Below is a small trained network, with its code and all its weights. Each question gives an input and a target symbol and asks what happens when units are switched off, that is, made to give their printed mean instead of their output.

import numpy as np


def w(rows, s, z=0):
    codes = np.array(rows[::2]) - 128.0
    scale = np.full(codes.shape[1], s)
    scale[-1] = z or s
    return codes * scale


def f(y):
    return np.maximum(y, 0)


def softmax(a):
    e = np.exp(a - a.max(-1, keepdims=True))
    return e / e.sum(-1, keepdims=True)


def log_softmax(a):
    a = a - a.max(-1, keepdims=True)
    return a - np.log(np.exp(a).sum(-1, keepdims=True))


def net(x, mask):
    ids = ['ΓΔΛΨΩαβεηθμξστ'.index(c) for c in x.split()]
    T = len(ids)
    res = E[ids] + P[:T]
    u = 0
    for l in range(2):
        q, k, v = (res @ M[l].T for M in (Q, K, V))
        z = softmax(np.where(np.tri(T) > 0, q @ k.T / 2**0.5, -1e9)) @ v
        res = res + np.where(mask[u], z, O[l][:, -1]) @ O[l][:, :-1]
        u += 1
        y = f(res @ A[l][:, :-1].T + A[l][:, -1])
        res = res + np.where(mask[u : u + 8], y, B[l][:, -1]) @ B[l][:, :-1]
        u += 8
    return log_softmax(res[-1] @ U[:, :-1].T + U[:, -1])


Q, K, V, O, A, B = {}, {}, {}, {}, {}, {}
E = w([
[144,76,171,173],'Γ',
[130,125,130,139],'Δ',
[122,116,136,139],'Λ',
[107,172,79,58],'Ψ',
[120,166,92,70],'Ω',
[117,131,162,112],'α',
[120,90,180,169],'β',
[127,107,111,169],'ε',
[137,160,105,137],'η',
[159,36,224,161],'θ',
[239,133,69,86],'μ',
[53,140,225,99],'ξ',
[120,6,77,144],'σ',
[201,87,99,41],'τ',
],0.022)
P = w([
[192,100,121,193],'0',
[139,90,135,190],'1',
[110,79,123,170],'2',
[79,71,121,151],'3',
[52,62,112,128],'4',
[27,60,105,98],'5',
[14,61,100,82],'6',
[2,61,103,73],'7',
],0.0091)
Q[0] = w([
[245,255,110,183],'L0H0',
[185,67,165,17],'L0H0',
],0.0065)
K[0] = w([
[255,254,145,229],'L0H0',
[155,114,126,69],'L0H0',
],0.0059)
V[0] = w([
[224,97,171,106],'L0H0',
[255,86,111,85],'L0H0',
],0.0069)
O[0] = w([
[64,190,123,104,254],'L0H0',
[11,55,89,41,102],'L0H0',
],0.011,0.0012)
A[0] = w([
[52,113,181,82,73],'L0N0',
[48,255,220,155,177],'L0N1',
[100,205,222,80,157],'L0N2',
[172,187,60,73,218],'L0N3',
[99,217,214,149,4],'L0N4',
[3,18,212,210,82],'L0N5',
[194,142,96,244,190],'L0N6',
[144,154,191,156,171],'L0N7',
],0.0074,0.0028)
B[0] = w([
[200,158,84,150,166],'L0N0',
[187,76,165,34,167],'L0N1',
[221,2,95,209,152],'L0N2',
[122,226,125,134,151],'L0N3',
[163,42,79,225,147],'L0N4',
[92,163,33,47,252],'L0N5',
[65,178,174,239,163],'L0N6',
[69,112,179,177,165],'L0N7',
],0.0056,0.012)
Q[1] = w([
[5,46,124,169],'L1H0',
[131,189,111,88],'L1H0',
],0.013)
K[1] = w([
[99,78,55,116],'L1H0',
[68,176,77,2],'L1H0',
],0.0085)
V[1] = w([
[17,95,196,140],'L1H0',
[2,143,76,223],'L1H0',
],0.0088)
O[1] = w([
[112,97,193,115,255],'L1H0',
[248,162,147,52,221],'L1H0',
],0.016,0.0033)
A[1] = w([
[108,120,123,134,252],'L1N0',
[117,16,97,95,78],'L1N1',
[150,14,116,111,53],'L1N2',
[231,100,132,135,129],'L1N3',
[145,190,180,87,122],'L1N4',
[157,184,60,136,67],'L1N5',
[90,127,193,198,125],'L1N6',
[105,108,2,90,218],'L1N7',
],0.0097,0.0034)
B[1] = w([
[136,34,155,57,171],'L1N0',
[113,233,86,149,218],'L1N1',
[41,206,105,103,199],'L1N2',
[179,145,43,143,187],'L1N3',
[137,221,124,133,173],'L1N4',
[98,138,207,134,151],'L1N5',
[188,203,64,122,202],'L1N6',
[157,28,221,254,248],'L1N7',
],0.0062,0.011)
U = w([
[174,133,117,143,110],'Γ',
[137,137,254,109,154],'Δ',
[132,139,131,141,27],'Λ',
[114,185,159,199,182],'Ψ',
[68,123,99,135,176],'Ω',
[112,160,112,122,90],'α',
[122,187,122,127,180],'β',
[137,141,106,142,49],'ε',
[123,152,97,137,44],'η',
[65,180,155,80,225],'θ',
[145,120,136,151,3],'μ',
[79,187,103,124,192],'ξ',
[135,132,27,150,30],'σ',
[150,67,159,125,177],'τ',
],0.013,0.004)

Each question gives the input, a string of symbols that net reads in full, and the target symbol t.
The units are the heads (2 rows each of Q, K, V and O) and the neurons (one row each of A and B). Each row of codes is followed by its name. A weight is (code - 128) times the scale printed after its matrix; where a second scale follows, it is the last column's (O, A, B and U).
mask holds one flag per unit, layer by layer, with each layer's heads first. A switched-off unit (its flag False) gives its mean, the last column of its rows in O or B, instead of its output. The means were averaged over made-up inputs and are rounded, as every weight is.
A unit's drop is (log p(t) with every unit on - log p(t) with that unit switched off) / (log p(t) with every unit on - log p(t) with every unit switched off).
The circuit of an input: a set's keep is (log p(t) with only the set's units on - log p(t) with every unit switched off) / (log p(t) with every unit on - log p(t) with every unit switched off). Starting from the 12 units with the biggest drops (on a tie, the unit counted first), units are removed one at a time, each time the one whose removal leaves the highest keep (on an exact tie, the one counted first), for as long as the keep stays at least 0.8.
units of the circuit, in order: the units of the circuit, biggest drop first
top k neurons: the k neurons with the biggest drops, biggest first
drop of u: that unit's drop, to one decimal
input α β ξ β Ω β Λ α, target Δ: top 3 neurons -> (L0N7, L0N6, L0N5)
input α Ψ Λ Ω ξ Λ β, target Ψ: top 2 neurons -> (L0N2, L0N1)
input β Γ Ψ β θ, target θ: top 3 neurons -> (L1N7, L0N5, L1N2)
input η β β μ ξ Λ α, target Ψ: units of the circuit, in order -> (L0H0)
input η α η Δ β ξ Ψ, target Ψ: units of the circuit, in order -> (L0H0, L1H0, L1N5, L1N7)
input τ β θ, target Ω: units of the circuit, in order -> (L0H0, L0N5)
input Λ β Δ Γ η ξ Γ, target Ψ: top 2 neurons -> (L0N2, L0N4)
input Δ ε Ψ β ξ α, target Ψ: top 2 neurons -> (L0N1, L0N5)
input ξ β τ β β ξ θ τ, target Ω: units of the circuit, in order -> (L1H0, L0H0)
input ξ β α τ θ, target Ω: units of the circuit, in order -> (L0N5, L0H0)
input ξ Ψ β μ β β Ψ θ, target θ: units of the circuit, in order -> (L1N7, L1N2)
input β η ε τ β, target Ω: top 2 neurons -> (L0N5, L0N6)
input η Γ Λ μ τ τ ε, target Ω: units of the circuit, in order -> (L0H0, L1H0)
input β Λ ξ, target Ψ: units of the circuit, in order -> (L0H0, L1H0, L0N1)
input τ β ξ η τ τ Δ ξ, target Ω: units of the circuit, in order -> (L1H0)
input β Δ μ α ξ ξ β β, target Ψ: top 2 neurons -> (L0N2, L0N4)
input ε Ψ Λ α μ Λ τ, target Ω: top 2 neurons -> (L1N7, L1N1)
input α Λ ε, target Γ: units of the circuit, in order -> (L1H0, L0N1)
input Δ β τ ε Γ ξ Δ, target Ψ: top 3 neurons -> (L0N5, L0N1, L0N2)
input α β μ τ α, target Ω: units of the circuit, in order -> (L1H0)
input Λ Ω β Λ θ β τ Δ, target Ω: units of the circuit, in order -> (L0H0, L1H0)
input η η ξ, target Ψ: top 3 neurons -> (L0N2, L0N1, L1N6)
input ξ τ Γ, target Ω: top 2 neurons -> (L0N5, L0N6)
input β ξ ξ β ε, target Ψ: top 4 neurons -> (L0N2, L0N4, L0N1, L0N6)
input β α α Ψ β β, target Δ: top 2 neurons -> (L1N1, L0N0)
input β β Ψ μ ξ θ, target Ψ: top 4 neurons -> (L0N1, L0N2, L0N4, L1N6)
input ξ Γ Ψ, target Ψ: drop of L0N3 -> 0.2
